Every row comes from one small tree of marks. The marks that hang from a mark follow it in brackets, in alphabetical order. Every link used is in the known rows. Which tree was each row made from?
Known rows
limim(bini(kamo nemi) futiv(liba(tuvi)) kofen): [ 0.04  1.02 -2.97  0.72  5.70  1.24 -2.89 -1.52  2.10 -4.07 -1.46  2.23
 -0.15 -2.47 -4.76  4.42  4.48  0.92  2.34 -0.97  1.70  1.39 -4.91  1.47
  0.65  4.60 -4.14  3.19  4.21  1.02  0.18 -2.01 -0.19  3.87  2.80 -1.21
 -0.34 -2.00 -2.09  7.20 -2.91 -2.24  1.48]
bini(futiv(liba(fikez pufut)) nemi(kofen limim)): [ 5.46  1.60 -2.27 -2.32 -0.31  1.38  0.19 -1.94 -1.28  1.43  1.83 -0.09
 -2.49 -0.24  2.54  1.18 -0.77 -2.10  0.70 -2.47 -3.79  0.84  2.36  3.39
 -1.49  3.44  8.20 -2.13 -1.18  2.18 -2.43 -1.29 -3.37  6.78 -3.55  2.06
  1.66  4.44  1.46 -1.76  2.24  4.29  2.31]
limim(bini(kamo) futiv): [ 1.09 -3.52 -1.45 -0.08  1.02 -0.51 -2.36 -2.33  0.57 -1.22  0.52 -2.30
 -1.93 -2.99 -2.63  2.97  4.85  5.43 -2.56  4.27  0.93  1.40 -3.47  0.89
 -0.94 -0.42 -6.14  1.40  0.47 -3.47  0.76 -0.37  4.39 -3.50 -0.80 -4.84
 -2.27 -0.45  0.73  3.98 -3.69 -1.43  0.17]
bini(futiv(liba(pufut tuvi))): [-1.36 -0.85  1.17  0.56 -1.70  5.08 -3.81  2.33  2.05  4.25  2.79  2.98
 -1.08 -0.48 -1.36 -1.01 -0.31 -2.63  4.39 -0.68 -0.08 -1.76  3.67 -2.87
  0.50  1.94  1.89 -1.97  2.97  1.14 -1.83 -5.20 -1.76  3.35 -5.04  0.54
 -0.07 -1.40  1.29  2.90  0.29 -2.78  0.72]
limim(bini(nemi(liba)) kamo kofen(futiv)): [-2.13 -0.66 -0.82  1.33  2.73 -0.16  1.25 -3.26  2.61 -5.08  2.51 -0.34
 -1.04 -1.83 -3.92  5.45 -1.03  2.20  0.16  0.92  3.86  4.26 -5.77  1.80
  1.01  1.37  0.49  0.47  3.40  1.82  1.83  4.24  1.77  2.46  2.93 -1.29
 -0.38  3.57 -3.80  0.99 -0.39  0.75  0.37]
futiv(liba(fikez tuvi(bini))): [ 3.67  2.54  2.09  2.47 -3.33  2.23 -4.08  3.81  0.73  5.35 -0.86 -1.79
  0.67 -1.18  0.89 -1.47  3.71 -1.33 -0.47 -2.66 -3.81 -1.95  0.52 -1.94
  0.78 -5.94 -3.04 -3.40 -2.63  4.21 -0.31 -3.52 -3.90  5.84 -0.72  2.39
  0.11 -5.90 -0.84  0.19  2.42 -0.31  1.62]
pufut(kamo(limim(futiv(liba(fikez))))): [ 4.24  1.74 -1.93 -2.05 -0.16 -1.10 -0.22  4.38 -2.45  0.21 -2.55  1.59
  1.49  0.03  3.07 -2.30  3.36  0.08 -2.25 -1.97 -1.37 -2.93  3.24 -0.17
 -0.82 -0.18 -0.58 -1.38 -2.34  0.16  3.99  0.10 -0.15 -0.67  3.74 -0.28
 -3.13 -4.74  0.72 -1.60 -3.66  1.91  0.70]
pufut(kamo(tuvi(bini))): [-0.09 -1.96  3.82 -0.41  0.08  1.40 -1.63  0.74  1.35  0.14 -2.55 -3.13
  4.11 -1.19 -1.78 -3.36 -0.99  0.41 -0.94 -0.23 -1.66 -0.79 -0.59 -2.71
 -0.15 -4.92 -2.88 -0.26 -3.12 -2.22  3.03  2.04  1.57 -6.19  0.47  1.19
 -0.77 -3.03 -0.43 -1.71  0.62 -0.66 -0.85]
liba(fikez futiv pufut tuvi): [ 2.53  2.27  2.85  0.13 -3.82  2.69 -3.89 -0.35 -1.60  6.54  4.14 -0.26
 -0.88  0.37 -1.47  2.84  3.75  1.92 -0.11  2.24  2.35  0.30 -0.26 -4.33
 -0.62 -2.74  2.56 -3.83  0.66 -0.07 -3.78 -2.68 -2.74  8.22 -2.61  0.73
  0.48 -4.26  4.27 -1.00 -2.02  0.47  1.75]
nemi(kofen limim(bini(futiv))): [ 1.59  0.05 -2.92 -2.61 -1.48 -0.19 -0.11 -3.17  0.67 -2.31  1.94 -3.05
 -2.19 -1.55  3.08  3.86  0.65  2.60 -0.41  0.37 -2.40  1.01 -1.46  2.60
 -3.69  1.63  3.47  2.53 -0.87 -3.18  2.24  0.20  0.93 -2.74 -2.70 -1.55
  0.21  2.83  1.32  0.30  2.36  4.85  2.34]
tuvi(bini(kamo(limim))): [ 1.08 -2.30 -2.13  2.07 -1.80 -1.75 -0.52 -2.49 -2.56  0.40 -2.80 -1.44
 -0.08  1.11  1.17 -5.09  1.05  2.49 -0.83  3.94 -3.46  0.78  1.19  0.96
  0.85 -4.72 -3.01 -0.52 -3.63 -0.31  0.02 -2.25  0.67 -5.71 -1.76 -0.75
  1.28 -0.99  3.07 -1.31  2.89  0.46 -2.33]
fikez(kamo(limim(kofen(bini(nemi) futiv(liba))))): [-5.62  0.55 -4.96  3.31  1.47 -1.22  4.57  4.97 -3.85 -5.95 -1.90  1.89
  0.25  3.02  3.93 -3.21 -3.11 -5.78 -0.62 -2.72 -2.11 -3.22 -1.04  2.62
  3.20  4.49 -1.01 -1.81 -0.61  0.66  4.09 -0.52 -2.60  2.15  0.21 -0.30
 -1.09  0.29 -0.68 -1.52  0.05 -0.03 -0.77]
nemi(liba limim(bini)): [ 5.57 -1.78  1.16 -0.66  0.31 -0.61  0.60 -1.73  3.62  2.99  1.37 -6.75
 -1.96 -2.41  2.41  2.23 -2.73  1.83 -3.17  0.90 -3.17  3.01 -2.60  1.59
 -1.61 -0.99  0.02  1.91 -1.51 -0.20  3.34 -0.39 -0.28 -1.31 -2.02 -0.26
 -3.27  1.51  0.39 -0.67  3.87  4.68 -0.89]
futiv(liba(fikez pufut)): [ 3.94 -1.92  3.10  0.44 -2.38  0.86 -2.20  1.48  0.60  5.79 -0.50 -0.74
 -0.78 -0.56  0.41  1.25  1.70 -1.29 -2.06 -1.44 -0.98 -0.73  2.82 -2.07
  0.31 -3.96  0.08 -6.22 -1.89  1.85 -3.07 -2.86 -1.64  5.52 -1.77  0.90
 -0.29 -1.95  0.89 -0.09 -0.93 -0.92  0.38]
limim(futiv(liba) kamo kofen): [-2.11  0.15  1.44 -0.99  1.17  0.46 -1.51  1.83  3.20 -1.94  0.85  5.80
  0.09 -1.13  0.92  4.61  5.19  2.12 -3.97 -1.67  3.04 -0.45  0.32 -0.33
 -2.08 -0.77 -1.84  1.32  1.49  0.46  1.82 -0.17  2.09  1.52  7.28 -2.35
 -0.63 -0.72 -3.84  4.31 -3.66 -1.39 -0.16]
futiv(liba(tuvi(bini(nemi) pufut(kamo(limim))))): [ 1.08  4.08 -0.47  1.10  0.24 -0.76  1.99  1.47 -0.22  0.59 -4.01  0.79
  2.03  0.65 -0.49 -8.15 -2.09 -2.88  5.36  1.71 -3.12 -2.77  4.33 -0.77
  1.99  0.93 -0.13 -0.26 -1.89  3.55 -1.83 -1.97 -4.65 -3.18 -0.35  4.98
  2.74 -2.38 -0.50 -1.35  6.00 -0.73 -0.40]
nemi(kofen(futiv) liba): [-0.66 -0.59  0.94  2.16 -1.27  4.14  0.72  1.44  3.85  1.41  5.74 -1.22
  0.22 -0.83  2.42 -0.39 -0.79 -0.88 -3.28 -1.25 -2.67  3.29 -1.67  2.53
  0.88  2.26 -1.20  0.18 -2.48  0.65  3.81  0.52 -0.91  3.14 -5.03 -2.04
 -1.66  3.53  0.36 -1.85  2.19  7.39 -4.47]
pufut(kamo(limim(bini futiv))): [ 1.71 -0.48 -2.39 -1.43  0.01 -2.91  0.66 -0.36 -2.69 -3.23 -2.68 -0.99
  0.72 -1.91  0.32  0.30  2.89  4.01  0.42  2.36  1.76 -0.51 -0.38 -1.10
 -2.29 -0.06 -1.73  2.33 -0.59 -3.99  3.90  2.00  2.18 -8.10  3.14 -2.28
 -2.72 -3.06  1.51 -0.02 -3.09  0.75  0.30]
pufut(kamo(limim(kofen(futiv)) tuvi)): [-5.67  0.46 -0.36 -1.71  0.86  0.94  0.56  1.32 -1.78 -4.85 -1.92  2.89
  4.62  3.28 -0.06 -1.94 -2.15 -0.57  0.14 -2.77  1.38 -1.81 -1.87 -1.07
 -0.02  0.86  0.57  0.80  0.28 -2.38  4.85  3.17  2.17 -4.40  3.83  0.56
  0.06 -2.71 -0.44 -2.00 -1.93  1.77 -0.58]
limim(bini futiv(liba(pufut(kamo)))): [ 4.11 -2.79  1.01 -0.04  0.34 -1.38 -0.04  2.00  0.65 -0.34 -1.32 -0.84
 -0.85 -4.37 -2.61  1.02  3.63  1.84  1.32  0.42  0.75 -0.66  1.94 -2.77
 -1.40  0.45 -2.97 -0.92 -0.48 -1.35  0.20 -0.29 -0.04 -2.84  1.49 -2.35
 -2.53 -3.94 -0.14  2.26 -4.71 -2.62  1.34]
tuvi(bini(nemi(liba)) pufut): [-0.25  0.16  2.99  3.91  0.63 -0.34  2.87 -4.32  3.84  5.19  1.48 -4.01
 -2.01 -0.76 -0.56 -3.02 -2.34 -0.90 -0.82  6.04 -1.17  2.68  0.24  2.25
  1.29 -0.01 -0.83 -2.46 -3.26  2.93 -3.37 -0.18 -0.37  0.95 -5.22  0.44
  1.67  5.52 -1.83 -0.46  6.50  1.25 -2.21]
fikez(kamo limim(bini futiv(liba))): [ 0.88 -1.05 -1.08  1.19 -0.82 -1.55  1.09  7.14 -0.42 -2.19 -3.14 -2.41
  2.84 -2.25  3.19  2.62 -0.06 -0.34 -3.55 -2.75 -1.35 -3.52  2.18  0.42
  1.66  0.93 -3.40  0.67  1.40 -3.68  3.52 -2.32 -1.29 -1.56  0.38  0.69
 -5.09 -0.48 -3.31  2.51 -1.63  0.10 -2.42]
futiv(liba(pufut tuvi)): [ 1.36 -1.14  4.01  0.99 -1.79  4.26 -3.61  3.22  2.90  5.62  0.91  1.32
  0.69 -1.20 -1.01 -0.54 -0.04 -2.27  1.90 -1.84 -1.05 -0.70  2.47 -3.76
  0.90 -1.34 -1.01 -1.35  0.91  1.77 -2.14 -5.32 -3.85  3.37 -2.96  2.18
 -0.21 -2.74  1.31  2.10  1.51 -1.71 -2.07]
kofen(bini(kamo nemi(limim)) futiv): [-0.94 -1.67 -2.95 -1.11  1.33  1.33  3.11  0.20 -2.62 -2.07  4.44 -4.70
 -3.25  0.56 -0.64 -5.10 -2.96  0.63 -3.39  4.56 -6.45 -0.31 -4.57  4.84
  1.44  3.74 -5.09 -0.48 -3.47 -1.86  2.74  1.36 -0.90 -0.82 -6.58 -3.16
 -2.35  2.44  2.86 -1.93  2.24  1.09 -0.06]
limim(futiv(liba(fikez)) kamo kofen(bini nemi)): [ 2.79  3.13  1.20 -1.70 -1.10 -2.38  1.10  4.47  0.68  0.47  4.26  5.02
 -2.64  0.67  0.91  3.98  2.45  0.17 -3.47 -3.50  2.06 -1.75 -1.46 -0.73
 -2.06 -2.28 -3.14  2.56  1.25  7.44 -0.64  2.42 -0.82  6.11  7.30 -4.13
 -0.49 -5.30 -2.95  2.55 -5.14 -3.22  4.09]
bini(kamo(tuvi(pufut)) nemi(limim(kofen))): [-1.72  0.07  1.33 -4.12  5.01  0.00  0.68 -6.21  2.85 -1.35 -0.88 -0.30
  0.57  3.17 -1.58  0.78 -4.20  0.99 -2.69  1.99 -0.39  0.89 -3.63  3.33
 -0.36  2.76  1.55  2.42  0.88 -0.64 -4.02  0.66  3.25 -0.90  0.61  2.00
  3.26  5.00 -1.65  1.80  3.40  0.55 -0.34]
pufut(kamo(limim(futiv(liba(fikez))) tuvi(bini))): [ 5.19  2.57 -1.20  0.70 -0.96 -1.53 -0.66  4.22 -3.15  1.87 -4.67  0.69
  1.60 -0.65  2.09 -4.97  3.25 -0.54  0.74 -4.66 -2.25 -3.06  2.37 -0.84
 -1.10 -4.44 -0.80  0.63 -2.77  2.85  3.35  1.13  0.24 -2.26  4.73  2.27
 -2.11 -5.48 -1.50 -2.76 -2.14 -0.53  1.70]
futiv(liba(fikez pufut tuvi(bini))): [ 5.68  1.19  3.42  3.37 -4.72  1.46 -3.82  2.54 -0.58  7.01 -0.33 -1.30
 -0.80 -1.23 -0.52 -1.74  3.54 -0.98  1.84 -2.37 -2.54 -0.85  2.16 -3.70
  0.59 -6.63 -0.82 -4.35 -2.24  5.69 -4.97 -4.20 -5.02  6.64 -1.29  2.70
  1.34 -5.83  0.45 -0.23  1.96 -2.03  1.24]
nemi(limim(kofen(futiv))): [-4.99  0.72  0.98 -1.68 -1.84  1.54  1.18 -0.36 -0.78 -1.62  3.24 -0.99
  0.11  1.98  3.11  1.80  0.04  2.29 -5.92  1.60 -2.51 -1.22 -3.64  2.17
 -2.31  1.69 -0.98 -1.04 -3.00 -2.77  3.39  0.05 -0.04  1.00  0.25 -2.59
  1.21  0.24 -0.72  0.23  1.57  4.92  0.71]
pufut(kamo(limim(bini kofen) tuvi)): [-0.60 -0.62 -0.61 -2.24  2.78 -2.98 -0.48 -2.28 -0.22 -5.45 -6.52  0.32
  4.03  1.08 -1.37  2.55 -1.20  0.63  2.31 -3.59  3.56  0.30 -2.42 -2.67
 -1.30 -2.36  1.43  2.61  1.84 -2.40  2.92  3.29  2.74 -6.78  6.58  1.90
 -0.47 -3.94 -0.20 -0.12 -1.99 -0.47  0.92]
kamo(limim(bini(futiv) kofen) tuvi(pufut)): [-5.91  1.30 -2.56 -0.19  0.22 -3.63  0.69 -5.74  0.31 -1.44 -2.67  3.02
 -2.18  3.24 -0.40  3.08 -0.62  0.11  4.91  0.61  6.00 -1.49 -0.33 -0.25
 -2.21  0.29  4.75  1.11  4.58 -0.37 -3.69  1.04  6.08 -3.93  1.31  0.54
  2.96  2.12 -2.21  2.63  0.34 -3.52  4.24]
fikez(kamo liba(futiv pufut) limim(kofen) tuvi): [-4.86 -1.55  3.96  0.13  0.78 -0.53  2.46  4.22 -2.59 -0.04 -2.65 -0.66
  3.65  3.36  5.33  5.08 -5.20 -3.62 -5.34 -2.96  2.62  0.73  4.55 -2.01
  3.43  3.57  6.00  1.23  3.77 -7.88  0.46 -5.42 -6.27  4.27  3.55  1.29
  0.19  2.17  0.39 -4.06 -3.06  0.96 -7.79]
fikez(kofen limim tuvi(pufut)): [-6.08 -1.01  4.81 -2.94 -1.29 -2.00  1.47  4.70  0.07  1.72 -2.45 -3.00
  3.36  0.75  4.31  1.39 -5.62 -4.52 -3.35 -1.56  0.64  0.07  5.94  0.60
  2.77  0.12 -2.51 -0.27  0.07 -5.99 -1.39  0.36 -1.98 -0.88  0.47  3.48
  0.77  6.79 -0.02 -1.39  3.91 -1.73 -5.00]
bini(kamo(tuvi(pufut)) nemi): [-2.55 -2.45  1.88 -1.73  3.93  2.24 -1.17 -4.26  3.67  1.66 -0.76 -0.69
  0.88  1.00 -4.55 -1.28 -3.86 -0.18 -0.60  3.80  0.88  0.60 -1.85  1.59
  2.23  1.11 -1.62  0.16  1.79 -1.42 -3.92 -0.03  4.55 -2.40 -4.20  1.92
  1.46  5.62 -0.65  1.66  2.18 -2.57 -2.00]
liba(fikez(kamo(limim(kofen)) tuvi) futiv pufut): [-0.10  0.65 -0.19  0.39 -2.13 -2.25 -0.60  0.73 -5.39  0.07 -3.04  0.69
  0.73  2.96  6.04  4.65  0.12 -0.17 -2.86 -1.68  4.67  0.85  1.54 -2.17
 -0.22 -1.51  7.81 -0.77  2.02 -2.33 -2.20 -3.58 -1.21  4.87  5.32  1.71
  2.11 -1.33  3.40 -4.88 -4.42  1.52 -1.24]

Which tree is each row?
[-4.08 -1.15  0.86 -1.88 -3.22  0.50 -1.91  3.08 -3.90 -0.05  1.65 -2.17
  1.13  0.56  1.54  2.19  0.91 -0.93 -4.25 -0.82 -0.91 -0.63 -1.06  0.99
  1.26 -1.39 -3.56 -6.03 -2.92 -3.37  2.61  3.51  0.65  5.14  0.65 -1.38
  0.92  1.40  1.04 -1.73 -0.80  1.14  1.80]
liba(fikez(kofen(futiv)))
[-0.24  0.80 -1.05  1.15  3.25  1.31 -1.71  3.96  2.35 -1.39  2.54  3.58
 -2.00  0.22 -0.88 -0.82  5.16 -1.38 -0.93 -2.83 -1.01 -0.53 -2.33 -0.09
  0.54  2.58 -7.53  2.39  0.80  2.50  0.19 -2.08 -1.08  4.59  1.30 -4.27
 -3.28 -5.84  0.30  5.21 -3.72 -3.59  0.16]
limim(futiv(liba(tuvi)) kofen(bini(kamo)))
[ 1.66 -3.04 -4.55  3.46 -2.36 -1.50 -0.14 -1.43 -3.17  1.62 -1.79  2.20
 -3.63  1.13  0.27 -7.06  0.64 -0.53  5.14  2.54 -3.68 -0.86  6.55  0.72
  1.13 -1.10  1.24 -2.70 -1.03  2.77 -3.05 -4.89 -0.31 -2.97 -4.26 -0.75
  2.07 -0.53  2.70 -0.17  1.25 -3.34  0.71]
tuvi(bini(futiv(liba(pufut)) kamo(limim)))
[-4.31  0.35  1.50  2.71 -1.51  1.25 -0.96  3.18  1.72 -1.44 -0.27  3.68
  0.96 -0.22 -0.93 -0.52  1.85 -0.06  0.00 -4.34 -0.31 -1.95 -1.04 -0.59
  0.00 -4.97 -2.66 -0.19  0.40  3.51  2.23  1.06  1.21  0.60  5.10  1.12
  1.81 -1.60 -5.95  0.83  0.05 -3.11  1.50]
limim(kamo(tuvi(bini)) kofen(futiv(liba)))
[ 6.28  0.18  2.83  2.71  0.05  0.75  1.08 -1.04  2.62  2.89  2.47 -1.50
  1.02 -1.68 -0.88 -3.04 -0.23 -0.49  2.33 -2.02 -1.01  4.79  1.70 -2.22
 -0.35 -1.59  3.72  1.52 -2.70  1.90  0.16  1.85 -2.66  0.86 -1.49  1.32
 -0.48 -1.01  2.44 -5.01 -0.02  4.00 -2.45]
nemi(kofen liba(futiv pufut(kamo(tuvi(bini)))))
[-2.56  1.10 -3.05  1.38  4.15 -1.48  6.07  0.65 -1.58 -5.61  1.69 -0.24
 -0.07  2.57  0.04 -4.99 -4.18 -3.77  0.68 -0.15 -0.68  1.90 -2.54  2.15
  2.35  5.58 -0.38 -0.61 -1.93  1.51  4.69  5.04 -2.01  0.38 -0.18 -2.33
 -3.31 -0.36  1.59 -3.89 -0.10  2.82 -1.47]
pufut(kamo(limim(kofen(bini(nemi(liba)) futiv))))
[-1.53  0.11  0.96  0.89 -3.45 -0.25 -1.83  0.03 -0.83  1.72 -0.42 -2.33
 -0.49  2.51  1.60 -1.32 -1.20  0.09 -1.46  1.15  0.66 -4.09  0.84 -0.55
  0.47 -3.37  3.35 -3.50  0.19  0.72 -4.80  0.06  5.37 -0.14 -1.81  0.98
  2.18  1.14 -3.12 -1.40  0.62 -2.56  3.33]
liba(fikez(kamo(tuvi(bini(futiv) pufut))))
[ 2.15  0.11  1.85  0.17  3.50 -0.69  0.53 -3.56  5.36  2.17  2.10 -0.14
 -2.92 -3.53 -4.25  3.63 -1.36  2.65  1.99  1.48  6.01  3.33 -3.12  0.91
 -0.68 -0.04  1.23  5.50  5.71  2.96 -2.71  4.06  5.43 -1.72  1.97  1.32
 -1.89  7.11 -5.27  1.97  0.31 -3.28 -0.58]
limim(bini(nemi(liba)) futiv kamo(tuvi(pufut)))
[ 1.99 -3.19 -0.76  2.66 -0.25  2.24  0.47  4.49  1.23  0.80  2.95  1.34
 -2.54 -0.23 -1.64 -5.17 -0.49 -4.00  2.20 -5.89 -4.46  0.51  0.19  0.42
  2.54  0.02 -4.48  0.41 -0.95  3.46 -1.54 -0.29 -1.42  2.07 -5.52 -0.87
 -1.94 -0.13  1.90 -1.12 -1.29 -2.79 -1.98]
nemi(kofen(bini(kamo(tuvi)) futiv(liba(pufut))))
[-3.63 -0.59 -4.58 -0.19  2.17  0.25 -0.71 -4.80 -2.07 -1.03 -3.41 -0.14
 -0.69 -0.56 -2.23  1.49 -3.44 -1.10  6.46  0.61  3.31  0.00 -1.94  1.18
 -0.48  1.05  4.57  2.22  4.97 -2.56  2.58  1.23  3.91 -4.89 -2.84  2.70
 -0.40  4.99  0.18  0.43  0.86 -2.18  2.17]
kamo(limim(bini(futiv nemi)) tuvi)
[ 0.32 -0.20 -0.44 -0.17  0.55 -4.36  3.43 -0.26 -4.19 -3.40  0.25  2.85
 -1.59  1.90  0.89 -2.13  2.96  0.91  0.39  0.41  3.16  0.46  0.93 -2.77
 -2.32  0.75 -0.20  0.63 -2.17 -0.58 -1.78  2.95 -0.57 -3.11  4.15 -4.54
 -1.98 -4.73  3.49 -0.99 -4.86 -2.11 -0.39]
liba(pufut(kamo(limim(futiv kofen(bini)))))
[-4.09  2.00 -1.14  1.96 -1.16  0.07  2.14 -5.98  0.96 -0.17  2.12 -0.26
 -2.24  0.13  0.20 -1.41  1.05 -0.21  1.87  5.53 -0.33  0.77  1.46  3.25
 -0.72  2.47  2.66 -1.81 -2.45 -0.08 -4.51  0.48  0.85 -0.36 -5.91 -0.89
  5.02  6.87 -0.84  0.39  4.94  1.30  1.02]
tuvi(bini(futiv nemi(kofen)) pufut)
[ 1.99  2.84 -3.38 -1.52  1.71 -4.31  3.97 -4.13 -1.35 -4.91 -2.16  0.43
 -0.15 -1.37 -0.07  0.37  2.00  2.56  2.75  2.98  2.56  1.31  0.11  1.85
 -1.83  4.20  1.80  3.77 -0.77 -1.72 -1.76  3.59  0.83 -6.23  1.88 -0.29
  1.37  3.08  0.40 -0.61  0.34  2.68 -0.38]
tuvi(pufut(kamo(limim(bini(nemi(kofen)) futiv))))
[-2.39 -3.89 -4.61 -1.05  3.62  0.82 -1.75 -5.90  0.14 -4.17 -0.27 -2.67
 -1.75 -1.65 -5.38  2.29 -0.56  2.06  2.12  5.93  0.95  1.50 -2.99  2.65
  1.36  3.61 -0.79 -1.39  2.97 -4.12  0.40  0.07  4.52 -2.75 -5.21 -2.78
 -0.18  3.85  1.38  3.26 -1.17 -2.24  2.45]
limim(bini(futiv kamo nemi))
[ 8.17 -0.39  1.65 -0.20  3.41  1.82 -0.88 -2.44  3.90 -2.22  1.09 -2.92
  2.14 -3.65 -4.67  1.41 -2.87 -0.69  5.76 -2.72  0.97  6.90 -2.15 -2.07
  1.57  2.83  3.65  3.42  1.80  2.37 -1.97  1.99 -4.62  1.55 -1.34  2.67
 -1.27 -0.01  2.46 -1.27  1.56  3.74 -3.36]
limim(bini(nemi(kofen liba(pufut(kamo) tuvi))))
[-0.98  1.57  1.68 -3.64 -3.13 -1.00 -0.56  1.47 -2.87  3.82  3.24 -0.33
  1.23  1.17  1.42  5.01 -1.80 -0.87 -3.29  1.43  0.53 -0.19  0.14 -0.14
 -0.36 -0.51 -0.75 -1.81 -0.72 -1.51  2.27  1.99 -2.02  6.70  1.66 -1.18
  3.55 -0.56  2.82 -1.01 -1.56  2.17  3.76]
liba(fikez(kofen(nemi)) futiv)
[ 3.28  1.32  3.45 -2.09 -3.29 -0.57 -1.21  1.50 -2.19  4.04  1.58  0.86
  1.89  1.28 -1.85  3.29 -0.55  2.20 -1.17 -2.06  3.94 -0.25  3.11 -4.08
  0.67 -6.86  5.09 -1.95  3.49 -0.79 -3.54  1.93 -0.83  3.54  1.34  4.79
 -1.94 -0.11  0.59 -3.31 -2.43 -2.06 -0.36]
liba(fikez(limim(kamo(tuvi))) futiv pufut)
[-0.32  1.88 -1.83 -0.68 -0.10  3.69  2.54  2.18  0.58 -0.64  2.46 -0.89
  0.38 -1.24  3.65 -1.37 -1.84 -2.21 -2.51 -1.80 -7.20 -0.52 -1.03  5.51
 -0.13  5.05  0.08  0.72 -3.54 -0.39  5.17 -1.10 -4.38  2.86 -4.09  1.46
  0.71  4.90 -0.69 -1.51  4.88  7.27 -1.38]
bini(nemi(kofen(futiv(liba)) limim))
[-4.50 -2.79  0.14 -2.10  1.38  2.36 -2.25 -2.93  3.61  1.54  1.96  1.13
 -1.23  2.39 -3.05 -1.76 -2.38  0.46  0.37  3.88  1.10 -1.59  0.77  0.88
  0.93  1.81 -0.20 -0.51  3.03 -1.83 -3.66 -0.69  7.53 -3.54 -5.40 -1.22
  0.98  3.84 -0.34  2.51 -0.06 -3.75  0.87]
bini(futiv kamo(tuvi(pufut)))
[ 0.17  1.36 -2.19  0.64 -0.98  0.99 -0.30 -2.78 -5.17 -1.74 -0.87  0.97
  0.83  0.56 -2.94 -6.44 -2.15 -0.15  8.76  3.48  0.31  0.05  2.91 -2.33
  0.65  1.64  5.67 -0.20  0.67  0.70 -2.34 -0.41 -3.07 -3.99 -2.43  2.11
  2.39 -1.51  3.53 -2.41  2.30 -1.30  0.68]
liba(pufut(kamo(limim)) tuvi(bini(futiv nemi)))
[-1.03 -0.51  4.90  0.48 -2.78 -0.61 -1.11 -1.40  3.13  3.34 -0.04  0.16
 -0.33 -0.18 -1.44 -1.41 -0.02  2.72 -0.56  2.12  1.81 -0.87  1.00 -2.21
 -0.82 -8.09 -0.86  0.80 -0.03  1.94 -4.48  1.49  3.92 -5.10  1.75  2.32
  2.66  1.97 -3.57 -0.40  3.42 -4.53 -0.26]
limim(kamo(tuvi(bini pufut)))
[-0.25  2.65 -2.39  0.78 -0.86 -3.45  2.16  0.23 -0.62  0.23 -1.56  4.52
 -1.00 -0.16  2.02  4.40  0.79  0.21  1.70 -1.51  1.99 -1.33 -0.79  0.65
 -2.95  1.42 -1.43  5.50  2.44  3.79  2.24 -1.80 -1.27 -0.62  5.13 -2.13
  2.05 -3.22 -2.49  4.63 -1.87  0.39  2.55]
kamo(limim(bini futiv(liba) kofen(nemi)))
[-2.40  1.10 -0.80 -2.31  1.60 -1.59  0.87 -0.79 -1.92 -4.86 -1.73  3.49
  2.86  1.78  2.06  0.55  3.07  2.57 -2.59  0.85  2.85 -0.24 -0.09 -0.68
 -2.50  1.98  0.05  1.63 -1.30 -3.46  3.27  1.87  1.77 -4.30  6.26 -3.04
 -0.69 -3.17  0.88  0.54 -3.76  2.65 -1.03]
pufut(kamo(limim(futiv kofen)))
